Below is a small trained network, with its code and all its weights. Each question gives an input and a class and asks what happens when units are switched off, that is, made to give their printed mean instead of their output.

import numpy as np


def w(rows, s, z=0):
    codes = np.array(rows[::2]) - 128.0
    scale = np.full(codes.shape[1], s)
    scale[-1] = z or s
    return codes * scale


def norm(h):
    return h / np.sqrt((h * h).mean(-1, keepdims=True) + 1e-5)


def f(y):
    return np.maximum(y, 0)


def log_softmax(a):
    a = a - a.max(-1, keepdims=True)
    return a - np.log(np.exp(a).sum(-1, keepdims=True))


def net(x, mask):
    res = np.array(x, float).reshape(1, 3) / 4 @ E
    u = 0
    for l in range(2):
        y = f(norm(res) @ A[l][:, :-1].T + A[l][:, -1])
        res = res + np.where(mask[u : u + 12], y, B[l][:, -1]) @ B[l][:, :-1]
        u += 12
    return log_softmax(norm(res)[-1] @ U[:, :-1].T + U[:, -1])


A, B = {}, {}
E = w([
[209,170,45,193,60,117,98,121,91,253,61,148],'x0',
[76,107,121,163,120,200,159,107,37,92,71,208],'x1',
[207,31,69,73,113,155,53,95,84,57,193,105],'x2',
],0.006)
A[0] = w([
[39,212,184,177,136,96,211,169,168,165,87,180,72],'L0N1',
[90,123,186,84,188,95,81,109,112,99,125,130,40],'L0N2',
[58,129,117,111,123,102,150,141,124,82,208,151,37],'L0N3',
[177,153,159,99,135,28,146,189,182,132,166,85,44],'L0N4',
[63,80,127,178,131,239,210,125,34,42,74,253,1],'L0N5',
[114,118,76,125,87,145,116,62,94,150,29,160,65],'L0N6',
[168,174,45,216,30,96,111,108,106,165,57,141,85],'L0N7',
[89,114,187,55,185,180,142,112,149,50,148,198,67],'L0N8',
[44,112,193,117,201,185,195,98,213,44,177,148,56],'L0N9',
[122,19,90,69,88,156,26,48,50,80,129,103,101],'L0N10',
[130,145,138,127,146,33,70,165,205,108,141,56,2],'L0N11',
[50,169,124,112,176,79,207,88,150,147,55,136,14],'L0N12',
],0.0056,0.0031)
B[0] = w([
[107,44,138,149,53,123,7,164,181,68,84,172,234],'L0N1',
[154,137,102,147,106,107,159,139,108,151,91,90,156],'L0N2',
[156,144,84,152,114,106,126,128,112,125,97,67,157],'L0N3',
[113,164,106,107,111,195,121,54,125,189,116,156,189],'L0N4',
[71,214,179,21,155,228,159,3,163,182,209,159,232],'L0N5',
[121,122,150,109,170,82,165,83,131,135,229,98,197],'L0N6',
[147,104,68,100,210,93,206,197,56,141,136,40,254],'L0N7',
[177,178,77,142,153,106,190,178,95,172,111,102,192],'L0N8',
[160,111,63,188,161,38,155,157,20,151,152,89,214],'L0N9',
[99,110,210,206,83,123,59,201,191,82,62,207,225],'L0N10',
[115,166,105,88,165,200,141,35,122,150,123,159,182],'L0N11',
[123,44,138,143,96,148,111,176,183,74,127,134,177],'L0N12',
],0.0062,0.0081)
A[1] = w([
[62,132,205,189,102,109,76,223,221,97,118,180,62],'L1N1',
[118,148,165,113,162,92,138,105,140,84,126,74,93],'L1N2',
[214,70,146,108,72,159,55,136,145,2,145,190,85],'L1N3',
[99,65,124,116,209,90,147,156,116,110,153,51,66],'L1N4',
[118,152,195,131,138,102,176,167,113,104,183,81,24],'L1N5',
[77,139,142,126,139,120,209,177,127,166,106,162,134],'L1N6',
[85,159,132,117,161,84,151,168,120,46,154,91,146],'L1N7',
[184,169,80,80,129,102,78,36,230,156,139,80,51],'L1N8',
[144,167,120,86,108,77,103,106,195,183,148,75,41],'L1N9',
[153,131,68,110,158,79,148,185,59,177,108,128,29],'L1N10',
[123,118,186,135,193,89,164,133,96,89,129,56,4],'L1N11',
[148,212,124,78,142,163,116,33,213,138,130,87,33],'L1N12',
],0.0066,0.0025)
B[1] = w([
[169,49,119,121,76,137,27,174,152,62,37,122,238],'L1N1',
[117,147,111,161,197,133,199,179,87,187,115,139,148],'L1N2',
[71,99,133,130,59,93,50,177,227,127,30,111,227],'L1N3',
[177,200,172,151,69,102,188,172,81,161,124,95,223],'L1N4',
[150,119,73,115,134,88,141,75,117,128,98,62,158],'L1N5',
[204,121,135,84,130,89,90,115,199,63,173,123,202],'L1N6',
[217,94,63,163,112,108,167,179,46,228,109,106,185],'L1N7',
[18,152,205,124,162,144,145,77,144,58,207,168,208],'L1N8',
[71,165,185,108,167,196,124,83,80,113,130,171,179],'L1N9',
[199,142,151,149,137,84,207,132,33,32,163,68,253],'L1N10',
[184,172,48,124,110,109,161,124,100,185,101,94,175],'L1N11',
[72,188,178,103,141,176,149,59,200,159,254,209,199],'L1N12',
],0.0053,0.0062)
U = w([
[196,152,78,154,152,64,206,184,34,158,142,58,3],'0',
[116,89,124,144,63,108,59,190,201,117,62,134,216],'1',
[73,186,156,88,172,206,159,4,128,161,187,163,165],'2',
],0.011,0.00064)

Each question gives the input, the list of numbers given to net, and the class t.
The units are the neurons (one row each of A and B). Each row of codes is followed by its name. A weight is (code - 128) times the scale printed after its matrix; where a second scale follows, it is the last column's (A, B and U).
mask holds one flag per neuron, layer by layer. A switched-off neuron (its flag False) gives its mean, the last column of its row in B, instead of its output. The means were averaged over made-up inputs and are rounded, as every weight is.
A unit's drop is (log p(t) with every unit on - log p(t) with that unit switched off) / (log p(t) with every unit on - log p(t) with every unit switched off).
The circuit of an input: a set's keep is (log p(t) with only the set's units on - log p(t) with every unit switched off) / (log p(t) with every unit on - log p(t) with every unit switched off). Starting from the 12 units with the biggest drops (on a tie, the unit counted first), units are removed one at a time, each time the one whose removal leaves the highest keep (on an exact tie, the one counted first), for as long as the keep stays at least 0.8.
circuit, biggest first: the units of the circuit, biggest drop first
most important unit: the unit with the biggest drop
k most important neurons: the k neurons with the biggest drops, biggest first
k most important neurons of layer l: the k neurons of layer l with the biggest drops, biggest first
drop when u is switched off: that unit's drop, to one decimal
input [-8,-4,-7], class 0: circuit, biggest first	[L0N9]
input [-7,4,-7], class 0: 4 most important neurons	[L0N9 L0N10 L0N8 L1N7]
input [6,8,6], class 2: 2 most important neurons of layer 0	[L0N5 L0N1]
input [7,-3,-8], class 1: 3 most important neurons	[L0N1 L0N9 L0N8]
input [-8,0,6], class 0: 3 most important neurons	[L0N9 L0N1 L0N8]
input [-2,-8,8], class 1: 2 most important neurons	[L0N10 L0N5]
input [6,7,4], class 2: 2 most important neurons of layer 0	[L0N5 L0N9]
input [-5,0,-4], class 0: 2 most important neurons	[L0N9 L0N10]
input [-5,-7,-5], class 2: 3 most important neurons	[L0N4 L0N11 L0N7]
input [-6,4,-8], class 1: 2 most important neurons	[L0N1 L0N7]
input [-3,3,-3], class 0: 4 most important neurons of layer 0	[L0N9 L0N10 L0N8 L0N4]
input [-1,-6,-6], class 1: 4 most important neurons	[L0N1 L0N5 L0N12 L1N1]
input [-7,3,7], class 0: 3 most important neurons	[L0N9 L0N1 L0N8]
input [2,6,8], class 1: most important unit	L0N10
input [-8,0,-7], class 0: 3 most important neurons	[L0N9 L0N10 L0N8]
input [-6,-2,-5], class 0: 2 most important neurons	[L0N9 L0N10]
input [1,-3,-2], class 2: drop when L0N10 is switched off	0.5
input [-4,4,8], class 1: drop when L0N10 is switched off	2.0
input [-6,-2,-4], class 0: drop when L0N9 is switched off	1.7
input [1,4,7], class 1: circuit, biggest first	[L0N10]
